Each row has a name. After each piece below comes the name of the row it's from, unless a question asks for something else. Each question is about the rows just above it. Places in a row count from 1.

k_265: [ 82 127 108 149  96 167 142 168 136 187 118  82 162  85  95 107 185 107
 185 129 128 132 145 140 151 172 105 152 135  90 146 147 122 188 115 142
 150 173 157 112 110 110 147 128 111 108]
k_417: [146 147 122 189 115 142 150 173 157 187  97  82 162  85 184 107 185 107
 185 129 128 152 145 140 151 172 105 152 135  90 146 147 122 188 115 142
 150 180 147 115 113 117 150 109 110 111]
k_922: [143 150 173 157  96 167 142 168 108 187  97  82 162  85  95 107 185 107
 185 129 128 152 145 140 151 172 105 152 135  90 146 147 122 188 115 142
 150 173 157 112 110 110 147 117 111 108]
Shuffled k_265 with one entry gone: [173 185  85  90 187  82 185 112 145 111 122 188  82 151 136 105 135 167
 108 149  96 108 110 142 162 127 118 128 147 110 115 140 107 172  95 132
 147 152 107 128 142 168 157 150 146], missing	[129]
[ 82 127 108 149  96 167 142 168 136 187 118  82 162  85  95 107 185 107
 185 129 128 132 145 140 151 172 105 152 135  90 146 147 122 188 115 142
 150 173 157 112 110 110 147 128 111 108] is in which row?	k_265
which: [143 150 173 157  96 167 142 168 108 187  97  82 162  85  95 107 185 107
 185 129 128 152 145 140 151 172 105 152 135  90 146 147 122 188 115 142
 150 173 157 112 110 110 147 117 111 108]	k_922
Row and place of [189] in the named rows:	k_417, 4

k_972: [141 145 149 145 152 185 146 100 129 189 196 193]
k_145: [141 147 175 162 176 176 158 149 129 187 198 190]
k_430: [109 136 106  97  97  79  95 123 150  95  71  77]
k_218: [104 103  94 102  79  58  88 101 126  68  58  64]
k_902: [141 147  97 108  91  62  98 126 127  75  52  69]
which: [141 147 175 162 176 176 158 149 129 187 198 190]	k_145
Give the next entry after [145 152 185].	[146]
Shuffled k_972 with one entry gone: [193 146 129 145 145 149 189 152 196 100 185], missing	[141]

k_864: [130 192 151 166  85]
k_58: [148 163 120 178 165]
k_550: [194 165 152 202 191]
Row and place of [151] in the named rows:	k_864, 3
[178] is at row and place	k_58, 4

k_242: [155 180 182 139 130 165  94 129 111 154 144 143 173 161 121 105 128 167
 197 175 123 138 151 119 130 140 157 137 143 141 141 155 184 147  93 133
 193 193 198 188 128 144 148]
k_803: [118 137 166 167 138 170 130 152 155 116 139 167 152 130 127 148 142 169
 172 138 130 126 144 141 123 147 118 118 128 151 148 171 135 148 149 131
 160 154 167 179 110 176 120]
k_450: [119 113  84 114 116  94 153 116 114 113 129  95  81 146 123 114 141  83
  77 107 134 134 114 142 137 121 139 114 145 125 104  90  93  88 121 141
 106  95  82  76 150 101 122]
k_937: [118 137 166 167 138 170 130 152 155 116 139 167 152 130 127 148 142 169
 172 138 130 126 144 141 123 147 118 118 128 151 148 171 135 148 149 125
  92 111  84  72 157  71 135]
k_399: [101  79  70  91 115  91 180 136 158 129 140  92  75 140 137 113 124  68
  70  93 146 159  96 121 151 105 121 128 137 119 118  77  63  85 124 123
  75  66  66  58 159  85 111]
Where in the named rows is [160]?	k_803, 37
Table of tags by key:
[137] -> k_926
[80] -> k_687
[81] -> k_973
[153] -> k_509
[82] -> k_197
[152] -> k_639
Look up the entry of k_450 at place 13 in the table:	k_973

